Here is a tiny trained network, its code and every weight. The questions are about switching its units off for an input and a class, where a switched-off unit gives its printed mean instead of its output.

import numpy as np


def w(rows, s, z=0):
    codes = np.array(rows[::2]) - 128.0
    scale = np.full(codes.shape[1], s)
    scale[-1] = z or s
    return codes * scale


def norm(h):
    return h / np.sqrt((h * h).mean(-1, keepdims=True) + 1e-5)


def f(y):
    return y / 2 * (1 + np.tanh(0.7978845608 * (y + 0.044715 * y**3)))


def log_softmax(a):
    a = a - a.max(-1, keepdims=True)
    return a - np.log(np.exp(a).sum(-1, keepdims=True))


def net(x, mask):
    res = np.array(x, float).reshape(1, 6) / 4 @ E
    u = 0
    for l in range(4):
        y = f(norm(res) @ A[l][:, :-1].T + A[l][:, -1])
        res = res + np.where(mask[u : u + 6], y, B[l][:, -1]) @ B[l][:, :-1]
        u += 6
    return log_softmax(norm(res)[-1] @ U[:, :-1].T + U[:, -1])


A, B = {}, {}
E = w([
[83,134,2,167,148,158],'x0',
[130,125,126,130,128,128],'x1',
[205,208,124,162,98,70],'x2',
[194,128,107,100,121,217],'x3',
[131,124,125,129,129,126],'x4',
[127,128,127,127,127,129],'x5',
],0.0093)
A[0] = w([
[117,31,115,79,110,185,131],'L0N0',
[251,112,95,81,120,254,254],'L0N1',
[137,206,49,168,124,106,85],'L0N2',
[62,61,149,104,98,127,184],'L0N3',
[103,67,240,81,140,169,132],'L0N4',
[55,238,141,99,121,110,133],'L0N5',
],0.009,0.004)
B[0] = w([
[56,52,96,179,213,136,181],'L0N0',
[186,255,144,119,162,179,254],'L0N1',
[162,155,14,207,188,151,169],'L0N2',
[107,164,135,13,186,177,177],'L0N3',
[218,31,41,109,248,50,204],'L0N4',
[165,102,104,131,128,105,144],'L0N5',
],0.0076,0.0096)
A[1] = w([
[150,143,143,216,119,70,254],'L1N0',
[90,75,100,162,145,163,98],'L1N1',
[195,69,147,84,82,254,111],'L1N2',
[207,201,121,176,159,167,98],'L1N3',
[111,81,164,179,64,39,223],'L1N4',
[202,189,184,108,22,79,133],'L1N5',
],0.0089,0.0039)
B[1] = w([
[189,77,31,57,74,201,215],'L1N0',
[102,98,142,124,60,147,152],'L1N1',
[64,110,152,134,197,149,156],'L1N2',
[104,51,207,110,111,104,255],'L1N3',
[194,237,26,2,53,169,170],'L1N4',
[132,34,194,151,26,144,207],'L1N5',
],0.0082,0.0063)
A[2] = w([
[145,122,184,71,41,171,86],'L2N0',
[129,100,162,128,130,103,60],'L2N1',
[21,166,89,108,130,202,55],'L2N2',
[90,10,77,131,89,71,224],'L2N3',
[96,114,83,135,57,173,254],'L2N4',
[130,94,175,156,116,132,55],'L2N5',
],0.013,0.0023)
B[2] = w([
[171,13,148,137,133,134,246],'L2N0',
[126,152,96,173,144,114,131],'L2N1',
[114,162,254,172,56,112,235],'L2N2',
[100,208,106,70,11,100,255],'L2N3',
[130,171,202,28,181,131,226],'L2N4',
[140,120,142,219,152,114,124],'L2N5',
],0.0096,0.0052)
A[3] = w([
[127,149,171,94,190,122,84],'L3N0',
[132,150,60,52,133,52,1],'L3N1',
[163,97,100,154,121,90,171],'L3N2',
[124,86,199,203,132,154,131],'L3N3',
[57,98,148,109,126,3,84],'L3N4',
[31,98,139,167,149,161,79],'L3N5',
],0.015,0.0045)
B[3] = w([
[62,75,47,155,165,106,206],'L3N0',
[76,72,120,236,126,98,255],'L3N1',
[45,197,147,140,118,185,173],'L3N2',
[61,142,148,254,135,69,203],'L3N3',
[124,87,165,76,64,52,207],'L3N4',
[170,252,152,176,123,153,175],'L3N5',
],0.011,0.0062)
U = w([
[76,28,115,98,122,20,19],'0',
[57,201,183,59,69,81,139],'1',
[223,83,113,46,56,99,214],'2',
[104,171,20,146,75,105,235],'3',
[138,76,119,107,249,140,240],'4',
[64,217,169,181,173,163,80],'5',
[202,73,220,183,130,140,102],'6',
[239,207,80,116,145,212,6],'7',
],0.021,0.0022)

Each question gives the input, the list of numbers given to net, and the class t.
The units are the neurons (one row each of A and B). Each row of codes is followed by its name. A weight is (code - 128) times the scale printed after its matrix; where a second scale follows, it is the last column's (A, B and U).
mask holds one flag per neuron, layer by layer. A switched-off neuron (its flag False) gives its mean, the last column of its row in B, instead of its output. The means were averaged over made-up inputs and are rounded, as every weight is.
A unit's drop is (log p(t) with every unit on - log p(t) with that unit switched off) / (log p(t) with every unit on - log p(t) with every unit switched off).
The circuit of an input: a set's keep is (log p(t) with only the set's units on - log p(t) with every unit switched off) / (log p(t) with every unit on - log p(t) with every unit switched off). Starting from the 12 units with the biggest drops (on a tie, the unit counted first), units are removed one at a time, each time the one whose removal leaves the highest keep (on an exact tie, the one counted first), for as long as the keep stays at least 0.8.
units of the circuit, in order: the units of the circuit, biggest drop first
unit that matters most: the unit with the biggest drop
top k neurons: the k neurons with the biggest drops, biggest first
k most important neurons of layer l: the k neurons of layer l with the biggest drops, biggest first
input [-6,0,-2,0,4,2], class 0: units of the circuit, in order -> (L0N1)
input [8,2,-1,-6,-5,7], class 1: units of the circuit, in order -> (L0N4 L2N2)
input [3,-5,-3,0,-2,-8], class 1: top 2 neurons -> (L0N1 L1N1)
input [6,8,0,2,8,1], class 5: 2 most important neurons of layer 2 -> (L2N2 L2N3)
input [1,4,0,5,-7,-5], class 5: top 2 neurons -> (L0N4 L1N3)
input [-2,5,-8,1,4,7], class 4: 2 most important neurons of layer 0 -> (L0N4 L0N3)
input [6,-8,-1,7,-2,1], class 5: top 2 neurons -> (L0N4 L2N2)
input [1,-1,2,-5,-2,2], class 3: top 3 neurons -> (L3N1 L0N2 L0N1)
input [-8,-5,6,-4,8,-4], class 2: top 2 neurons -> (L0N1 L1N4)
input [-4,1,-1,0,-3,3], class 0: 2 most important neurons of layer 0 -> (L0N1 L0N4)
input [3,1,-8,-2,-5,1], class 1: top 2 neurons -> (L0N1 L2N3)
input [7,3,0,-3,2,8], class 1: top 4 neurons -> (L0N4 L2N2 L0N1 L2N4)
input [-8,7,7,-4,-3,4], class 2: top 2 neurons -> (L0N1 L1N4)
input [3,-3,2,2,-4,7], class 7: unit that matters most -> L0N2
input [1,1,-7,-8,6,2], class 1: top 2 neurons -> (L2N2 L3N5)
input [7,-3,3,1,2,-7], class 7: top 3 neurons -> (L0N2 L0N4 L2N3)
input [-1,5,6,-1,2,0], class 2: 2 most important neurons of layer 0 -> (L0N1 L0N4)
input [2,0,-6,0,3,-6], class 1: top 2 neurons -> (L0N1 L2N3)
input [0,6,8,7,-6,-8], class 6: 3 most important neurons of layer 1 -> (L1N3 L1N5 L1N4)
input [-2,-7,2,8,-1,-5], class 6: 2 most important neurons of layer 1 -> (L1N3 L1N5)
input [-6,6,-7,5,-7,-1], class 4: units of the circuit, in order -> (L0N4)
input [1,2,-2,3,-8,-6], class 5: 2 most important neurons of layer 0 -> (L0N0 L0N4)
